What can hang from each mark
J: D H K P
Z: G
E: G P Z
Y: G L
G: E H K
L: B J P
P: D H J L Y
D: J K
K: D E G H J
B: E L Z
H: E L

Each row is shifted at random along 5 fixed directions that mean nothing.
Known rows, with every way that one mark hangs from another
D(J(K(E(P(L)) G H))): [  65  160  -13   50  199  -53  123  -44   46  -41  -47   84  281 -227
  162  157  187  107  -57   95   64   21  209  -46  -33 -180  187  249
  195  121   31  140  -13  -33   23   84   93   76 -188   85  -34  154
  170   45 -106  251 -100 -104  -59  113  111]
Z(G(H(L))): [ 103   24 -224  -26  -66  110  -71 -178   56  -33   35   91   55 -137
  -70  -19   67   25   30  -15   47 -146 -183  -73 -117   68  141  144
   14 -125  114  167   51   10  128  -34  -88   55  -55  -69 -155  -86
  190  -85    3  -31   73  -69 -112   79  106]
D(K(G(E) J(P(H)))): [ 202   56  -67  -86 -185 -210  143  302 -245    4   -6  338   47  -71
  -96  -54 -115  -14 -197  119   72  141  185   31 -138 -200   92  157
  -53 -100   56   62 -131  -35   35  115   44  -34   58 -132   26  199
  199   80  132   65   44  -90   -8   52  139]
J(D H K(E G) P(Y)): [-222  126   24  232  291  110   96  -37  300 -172  -29 -114  100   46
  168  146   19  -25  202   95 -119   12  128 -110  142  -40  -93  -15
  122  194  -67  -44   -4   63  -46  -79  215  -41   16  210  136  123
   -1 -102  -59  307  -41  -65  221  -82 -145]
L(P(D J(K(G(E))) Y)): [ 388  -75  -93   -5  -81 -138  172  137  -69  -17   18   83 -220  -13
   70 -120  -23  -33   71   92 -101   -3  117  166   90  -86   44   83
 -201 -259   16  -10  -53   59   14 -121  112  -38  253  -96  -69   72
   -3   53   40   -2  187   40  132  146  110]
D(K(G H(L(B(E(P(J))))))): [ 379   10 -142 -167 -306 -141  103  189 -191   27  -68  328 -107  -92
  -73  -73  -55   13  -67   80   30  124   93   68 -185  -47  134  335
 -160 -203   91   69 -137  -18   65   31   46   14   85 -260  -52   47
  144   53  184   98  225 -199  -19   69  234]
E(G(K(H)) P(D) Z): [ -13   84   56   38   86  -80   70   68  -77  -42    0  104  111   -4
   84   67   96   23  -10  129  -61   62  112   40  -43  -20  -70  -20
   68  144  -11  -43   -5  -47  -51   68   59   18  -16   45   -2  161
 -126   13  -78  194   13  -53   -8   37  -19]
P(D(K(E)) H L(B J)): [ 132  -83 -144   41   10  128   18  167   83  -55 -122  160  -66   61
   22  -25  -26   27  144   57 -118  109  160   59   78   21 -156  175
 -127 -139  102  141   -4    8   16    4  126  -20   97 -215    1   32
   63 -105  154   23  239  -97   -3  -63   61]
E(P(J(K)) Z): [ 162   18 -108   -7  -77   19   17  101  -75  -65    2  100   22    0
  -24  -56   29   28  104   23 -105   22   12   52   -9   -4  -12  -12
  -73  -51    1  -47  -63  -11  -40   -2   30  -10  116  -96  -54   -3
   33   35   62   31  101  -24   27   59  106]
H(E(G) L(B J(D(K)) P)): [ 322  -62 -165 -100 -153  -38  113  129  -26   32  -70  183 -163   10
   -9    3  -73  -32   20   78   -6   60   82   10  -91   17   17  330
  -75 -253   71   36  -45  112   86  -95  174  -51   87 -167  -33    0
   57  -50  152   58  222 -199   12    7  177]
Z(G(E(P(L)) H K)): [ -92   89   59    8   53 -109  136  208  -83   86  -33  210  147   -9
   54  139  -20  -32 -213  206  144    7  195 -130  -99 -165 -126   91
  -22  133   19   63  -55   -4   65   92  147   47 -159   28    2  302
  -81  -63   -2  225 -134    0 -116  -19  -62]
P(D(K(E)) H J L(B) Y): [ 206  -66 -248   67   33   77  -55   81   41  -95  -72  144   49  -96
   85   28   43   95  158  -17   68    4  229  -14   30 -121   39  253
 -135 -153  183  291  -75  -13   13 -127   42   21  -65 -148  -31  167
  174   52   77  101  112  -93  -57   81   76]
E(P(D(J) H)): [  76  -33  -76   37  -15  -12   57  192 -139  -54   45  131   79   51
   29  -18 -108   37   -3   22    1   23  193  -13   17  -86  -45   50
  -91  -75   75   76   15  -13   34  -20   24  -70   38  -73   41  125
   74  -55    2  -26   70  -79   15   -4   23]
H(E L(B(Z) J P)): [ 365  -76 -127  -28  -52  -40   77  -86   80   77  -58   21  -36 -158
    4   29   41  -54   -2    7  123  -38    9   12  -73   -2  153  281
   81 -253   37   52    0   22  153 -141  127  -17  -73  -90  -89  -52
  134   67   43   -8   37  -97  -59  146  211]
L(B(Z) J(H) P(Y)): [ 140  -88  -68  150  131  131   71  -69  278  -40  -74  -95  -27  -37
  116   51   48  -31  152   -7   14  -47   43  -21  161  123  -11  139
  129 -139  -67   26   93   28  142 -196  203  -66  -21   27    0 -110
   39   17  -35   24   64  -47   92   80   29]
K(D J(H(L))): [ -26   67  -22    0   41   19  151  211  -66  -62  -10  130    9   77
   47   31 -110  -38  -15   97 -137  113  140   10  -31  -53  -20   79
    6  -18   73  -65   47   37  -37   97   91 -142   64  -48   90  127
   54  -93   37   40   97 -103   53 -117   22]
K(G J(D H(L(P(Y))))): [ 180   20  -89  -12  -45    7  150  235  -43  -90   -1  187 -126   63
   22  -35 -133  -64   66   79 -173  112   79   18   15  -30   13  114
 -118 -148   58  -54  -15   73  -13  -27  125 -156  225 -161   29   67
  106  -65  105   21  228 -144  130  -75   87]
E(G(H K(D)) P(L) Z): [ -37   35 -147   -6   -5  228  -17    4   86  -89  -50   95  -60   38
   24  -51   72   21  168   99 -191  -25 -137 -112  -59  149 -194   12
  -90   40   19   80   48   13    2  -74   46   99  116 -125  -55  -52
  -68 -146   88  120  229 -143  -28  -74  -47]
G(E(P(J) Z) K): [  88   -7    6  -66 -245  -83  132  372 -179   37  -40  188 -150  161
  -61 -127 -156  -76  -24  183 -151  143   71   35  -55   15 -254  -64
 -273  -31  -66 -163 -120   24  -27   33  148   -8  219 -179   24   96
 -169  -37  207   52  169   -5   61  -75   22]
K(D(J(H(L(B)))) E(P)): [ 243  -24  -85    5   40   81   54  -31   92  -82  -57   12   35 -150
  -19  -30  148   35  155   80 -240   78  -73  178   85   62   11  -15
  120 -128   48  -91   43   37   49  125   77   94  183 -125 -139 -162
  185 -158   55   16  191  -47   40    5  157]
J(D K P(H L(B(Z)) Y)): [-143  -57 -154  145  102  210  -63  236  150 -168 -114  186   33  202
   -6  104 -154  -95  276    4  -73  129  123  -95  120  -36 -291  -54
  -88   59  107   49  -79  -14 -104  -63  147 -115  120 -106  130  209
   18  -97  209  165  113  -83   91 -191 -157]
G(H(E) K(J(D))): [ -87   64 -163   99  108  223   -2  -32  168 -105  -95  -20   66  -31
  -68   62   74   23  171   54 -152  -26  -36  -68    1   69 -129    6
   97   17   27   42   60   27   51  -15  117   44  -13  -30  -22  -12
   73 -109   78  126   98  -90   22  -73  -18]
Z(G(E(P(L Y)) H K)): [ -25   56 -118   22   25   85  -38   46   84  -10  -76  129   87  -80
  -28   80   91   21   29  116   31  -52  -22 -149  -50  -45 -131   41
 -112   48   40  151  -84   26   75  -46   97  129  -66 -104 -100  121
   26  -82   70  198    7  -44 -101   -9  -39]
B(L(J(P(D(K) Y))) Z): [ -35  -60 -179  -29  -79   92  -18  212   57  -45 -134  182 -175  203
    1   21 -192  -93  168   24  -74   78   46  -67   42   -5 -186  100
 -304  -71   64   88  -78   58  -52 -189  118  -87  163 -182  102  172
  -89  -52  228   45  225 -138   82 -119  -91]
Y(G(E) L(B J(D H K))): [  54  -18 -117   96   78   87  157    5  123  -88  -35  108  -17   -4
   85   51   -2  -44  -28  145  -55    5   85  -28  -33   10  -42  156
  166  -67   43  -28   15   -4  128   33  165   14   65  157  -17   11
   25 -166   49  124  163  -52   34  -69    0]
L(B P(D(K(J)) Y)): [ 185  -90  -76   16   98  -13   55  140   33  -22 -116   40 -124   24
   72   46   14   31  100   51  -70   99  168   70  103   -7  -57   94
  -47 -110   28   49   12   80    1  -84  161  -63   83  -97   10   66
  -35   21   42   46  154  -75   68   24   14]
H(L(B J P)): [ 294  -91    6   48  149   60  137  -73  179   68  -57  -81  -99  -53
   82   47  124   -1   99   55 -111  -14   13  117  167  129  -13  117
  109 -187  -24  -51  144   83  100  -49  194  -43   91  -56 -123 -199
  -20  -82  -64  -64  125    1   28   79  170]
J(H(E(P Z))): [  18   78   60   99   -8 -122  212   -1   16   28  126  -97   20   18
  227  -14  -83  -23  -93  110  152 -129  149 -106  -32  -49   89  191
   -3    2 -100  -68   -8   13   69 -176  129 -111 -118  256  146  110
  -82   51 -131  115 -114  -13  104  134   36]
H(L(B J(K(G)) P)): [ 583  -53 -226 -166  -98  -41  -34   21 -102  -31  -97  318   45 -296
 -233   -7  201   35   -3  -28  -21  106  -69  190 -116  -73  226  171
  165 -303  150   90  -85  -22   72  161  -19   65  106 -348 -270 -111
  394   89  155  -36  155 -109 -175  128  345]
K(D G H(E L(J))): [ 169   84  -57  -43   24  -41  143   -3   -6  -21  -26   66   11 -101
   27   28   16   -1  -20   79  -86   75   84   21 -139  -27  140  263
   61  -97   80   45   25   23   50    9   83  -57  -17  -92   -6   54
  137  -35  -11  106   99 -218    2    5  141]
E(G P(D(J) L) Z): [  73  -36  -31   55   39   -1   99   55  -29  -18   63   42  -41   88
  199  -33    5    0  116   91 -139  -17   78   51  126   47  -61   34
 -144  -14    4  -35   86   31  -41  -69   61    7  141   18  -65   28
 -174  -88  -66   -1  153    5   78   68   58]
Z(G(E H(L(B J P)))): [  94  -53   12   51   35    2  174  150   91   91  -91  101   -8   29
   12   95  -71  -77  -94  170    3   62  127  -72  -32   82 -163  165
   57  -81  -18   -3   82   66  193   16  272  -34  -29  -92  -40    0
  -33 -171   33   80   60 -108  -25  -75   45]
P(H(E(G)) J(D(K)) Y): [-130   84  -33  187  226   28   14   42  115  -86  -35   -8  187   47
  121  230   59   54  215   36  -22   12  256  -15  148  -88  -52  110
  -15  117   53   53  -21   22  -79  -70  150  -49 -106   72   38  242
  -70    7  -88  261  -15  -83  113   21  -30]
L(B(E Z) P(J)): [ 103  -60   23    8  -12 -158    4  134  -86   51 -126  140  178 -113
  -31  164  -35  -70 -123  -13  239  130  244  -34 -128 -185   36  117
  132   24   26   41 -105 -104   66   17  107   51 -210  -77   14  220
   72  163   59  169 -156 -108  -85   18    2]
H(L(J P)): [ 199  -31   31  -52  -46  -80  228  211  -60  100    0   84 -155  107
   99   -5 -151  -54  -99  105  -13   35  152  -11    9  -17  -26  212
 -122 -167  -18  -42   37   97   59  -78  186 -174   86  -83   48   37
  -61  -50   19  -60  103  -73   33  -12  101]
G(E H(L)): [-103   40 -113   40  -22  116   15  -14  113    8  -23   30   64  -33
  -17   59  -38   -3  -35   72   96  -82  -21 -222 -109   19  -77  125
    4    6   48  132   17   21  109  -82   65   33 -131    0   28   32
   59  -98   57   83  -17  -93  -94  -72  -13]
K(D E(Z) G J(H P)): [-110  153  122  235  394  -17  239 -225  245  -85   39 -257  193 -158
  332  118  155    7   21  138  -71  -40  176  -60   52  -19  152   96
  371  190 -115  -51  179   13   51  -59  186   13 -157  373   69   55
   -4  -12 -300  255 -152  -68  155  113  -23]
P(D(K) L Y): [ -81   27   20   52  347  -41 -131   95   16  -52 -105  118  247  -50
   16  286  201   73  127   29  -25  132  171  145  207 -246  -72 -128
   36  180  160   70  -84  -25 -214  175    8   22  -51  -70  -65  332
  -27   34  -35  155  -91   73  -91   -3  -50]
D(K(E J)): [ -72   54  -98  -51  -77  163 -118  103   84  -83 -195   89  -31   36
 -187  -28   29   34  181   36 -289  210 -108   22  -31   92 -174  -64
 -113   64  -11   -8  -89   26  -64  123   60   94  157 -292  -30  -97
   80 -103  253   66  240 -153   41 -188   15]
Y(L(B J(D))): [ 145  -62   38  -38   80 -128   89  227 -168    0  -55  206  101  -49
  -22  122    7  -40 -154   68  -17  195  201  144  -40 -146  -11    5
  185  -23  110  -99  -46  -50   -8  232   71   -9   22  -36  -53  174
   44  -23   45   60    9   -8  -91  -70   38]
H(L(B(E Z(G)) J)): [-186    4  -34  142  131  108   63 -215  327   62 -110 -140   -7   57
  185  180  -17 -114   92   46   92  -72   77 -189  -23  165  -23  306
   62   65  -52   51  136   64  152 -203  227   12 -258  159   26    7
 -190  -89  -76  193  -20 -134   52    0  -57]
K(D(J(H)) E): [ -26   10  -11   90   88   82  142  -33  152  -82   -6 -128  -43   23
  142  -59    1    4  123   94 -208   -2   12   88  150   82  -23   21
   53  -41  -47  -80  121   61   38    4  107   -2  130   93   32  -79
    9 -146  -34    5  140    6  164  -11  -18]
G(E(Z) H K(D J(P(L)))): [ 129   14   52    8   45 -170  327  325 -135   37    1  164  -47   30
  134  -33  -46  -82 -131  289 -124   85  174  160   81 -122 -120  -34
    8  -42   -5 -156   39   12  -30  131  185  -58  186   55   11  238
 -119  -38   24   72   53  137   38   55   23]

Rows
[ 323 -116   33   66  -26 -231   85  120 -147   22  -26  189   99  -95
   21   57   34  -78  -18   17   82   91  243  253   51 -148   66   55
   66 -132   59  -44  -35 -147   33   71   63   27   25  -91 -104  171
   28  138  -29   69   13   21   19  161  110]
L(B(E(G) Z) P(D H J))
[   6   65 -132   20    1   86   62 -202  125  -20   15  -28  -65  -49
  107  -49   44   31   12   46   46 -167  -66  -95  -82  121  113  236
   19  -55   -6  156   95   47  139 -135   22    4 -103  122  -22  -52
    9  -41  -80   59   67  -53    5  123    0]
Z(G(K(H)))
[  -6  -48  -49   51  -35   83  185  177   89   10  -70   19 -197  212
  128  -17 -175  -52   21   75  -20   27  196 -105   13  133 -144  245
  -58  -89  -72  -11   70   99   80 -130  239 -147   12   51  149  -14
 -140  -56   72   57  129  -86  111  -74  -28]
L(B J(K))
[  47   49  -90   13   13   86  -48  -90   51  -28   -1  100  117 -102
  -69   68  137   33   65   19  -40  -46 -121    2  -17   56   27   29
   74  -10   70   49   40  -26   26   72  -36   73   -4  -82 -147  -69
   93  -62   -5   36   62  -42  -81   20  104]
E(G(H(L)))
[-208   45  -16  173  195   58   22   41  182  -67  -65  -33  149   91
  133  220  -20  -53  201   76  -32   18  140  -53  180  -67 -127    7
  -64  137   17  -45    2   22  -46  -86  172  -42  -48   61   74  226
 -116  -87  -24  188   -4  -50  116  -52  -92]
B(E(P(D(J(H(L))) Y)) Z)
[ 238  -64 -137   98   -3   67  -57  -66   74  -52  -32   44   89  -90
  -73  -16   47    2  157  -16  -30   15    6   27  -43   81   18   87
   28 -119   34   71   -1  -49  114  -55   74   21   -4 -177 -132  -88
  148  -24   22   38   97 -131   15   83  139]
L(B P(H(E(Z(G))) J))
[  73   -2  125   32    4 -192   30  -94    4   75  -59    5  121 -142
   55  129  150  -67  -56   33  130   37   70   85  -29  -48   74   33
  163   89  -72 -111  -56  -93   37   40   71  160 -130   96  -82   62
  -95  128  -72  215 -127    8   -2  126   35]
L(B(E(G P) Z))
[  75   76  -64   83   23  -36   84    9  -31  -79   22   49  139  -94
   43   38  -22   26  -13   34    1   24  169  -89 -149  -80   76  130
   68    3   25   84  -15  -28   65  -72   83  -11  -75    6   35   87
  161    0  -51  165  -21 -200   56   18   70]
K(H(E(G)) J(P(D)))
[ -34   43 -102   26  -51  110  129   67   52   -9  -37   74 -140  109
   23  -73  -61  -32   38  123 -146  -42  -30  -36  -10  173  -91  109
  -93  -56  -46    6  121   67  103  -17  116  -38   78  -20  -26  -51
  -85 -126   43   12  199  -30   80   -8  -11]
Z(G(H K(J)))
[ -13   49  -35   61  -60  -48  257  198  -58  -51  107   81  -79  145
  310   -2 -205  -52 -107  138   53  -45  235 -215 -106  -19    9  294
 -121  -20  -42  -34  -19   56   69 -238  184 -146  -15  203  165  190
 -144  -40  -56  168   89 -164  111  -22  -48]
E(G P(Y(L(J(D H)))) Z)
[-100   63   42   72  111  -64  180   42   74    9    5  -12  -58   97
  127   75  -49  -34   17  148  -26  -15  119   21   94   -7  -40  129
   15   51  -16  -46   63   50  -10  -13  135  -75   14  166   95  158
 -162  -66  -45  141   46  -10  137   20  -53]
J(D(K(G(H(E)))))
[ 183  -78  -88   28  -72  -16  182   56   12   37   32   -3  -88  -16
  148  -47 -152  -19 -132   17  193  -80  200 -190 -108   26   74  314
   50 -190  -38  117   61   69  209 -247  158  -83 -115  105   94  -29
   68   23  -28   15  -29 -121   19   71   56]
L(B J(P))
[ 264   78  -51    1 -101 -181  286   80 -127   -3  111  105  -25  -65
  144  -34  -93  -41  -95  119   -8  -24  154   44  -97  -97  203  252
    6 -167   42  -68    2   41   53  -58  110 -118   67   96   18  102
  104    0  -57   88   52  -86  108  120  195]
K(H(E(G) L) J(D P))
[  62  -35 -227   16   -9   93  -35  138  -81 -119   29  234  139  -32
    0    0  -81   42   19  -26   65  -12  124  -53   -8 -143   45  119
  -37 -111  185  202   -3  -29   23   14  -57  -35  -22 -102   -1  143
  243  -49   79  -53   54  -61  -83  -13   55]
P(D(J(H)) L)
[ 183   -3  -17   -2 -174  -71  120   57  -45   25   69   -8 -106   16
   14 -146  -43  -26    4  104  -58  -56  -81   59   -7   70  -27   10
 -124 -118  -75 -123  -31  -10   49  -72   54  -25  154  -18  -13  -60
  -49  -15   37  -16  110   18   80   93   97]
G(H(E(P Z)))
[ 152  -60 -127   -2 -107   -6    2   41   13  -33  -96  149  -36  -57
  -17   17   21  -35  -34   98  -11   81  -34  -12 -122   65  -14  133
  -20  -66   14   -6  -87  -85  108  -13   70   95   69  -75 -110   -4
  -13  -24  128  112  215 -124  -46  -28   29]
P(Y(G(H) L(B(E(Z)) J)))
[ 338  -51  -30 -124  -41  -69   36  128 -138   24  -48  190    1 -115
 -122  -14   58   12 -102   34  -81  114  -28  147  -50 -103   49    5
   16 -156   62  -21  -82  -40   36  135   17   19  162 -240 -150  -31
  165  -22   94  -94  136  -43 -100   -2  152]
Y(L(J P))
[ 453  -71  -55  -11  -89  -50   28   63  -36  -19  -11   87  -10  -99
 -160 -127  109    0  128   29 -212   78 -113  334  129   28   14  -78
  -23 -265   -2 -132  -51  -60   10  101   39  -29  300 -286 -190 -159
  167   17   84 -147  207   40   36  131  270]
L(J P(H(E(Z))))
[  87   32 -147    4  -73   12  -87  169 -116 -111  -44  260  154   -7
 -173   52   10   36  152   -7 -107  128   84  121  -11 -101  -41   14
  -69  -38  143   37 -125  -56  -79  136  -11   18   91 -233  -73  134
  159  -14  143  100  139 -114   12  -36  103]
P(H(E(G)) J(D(K)))
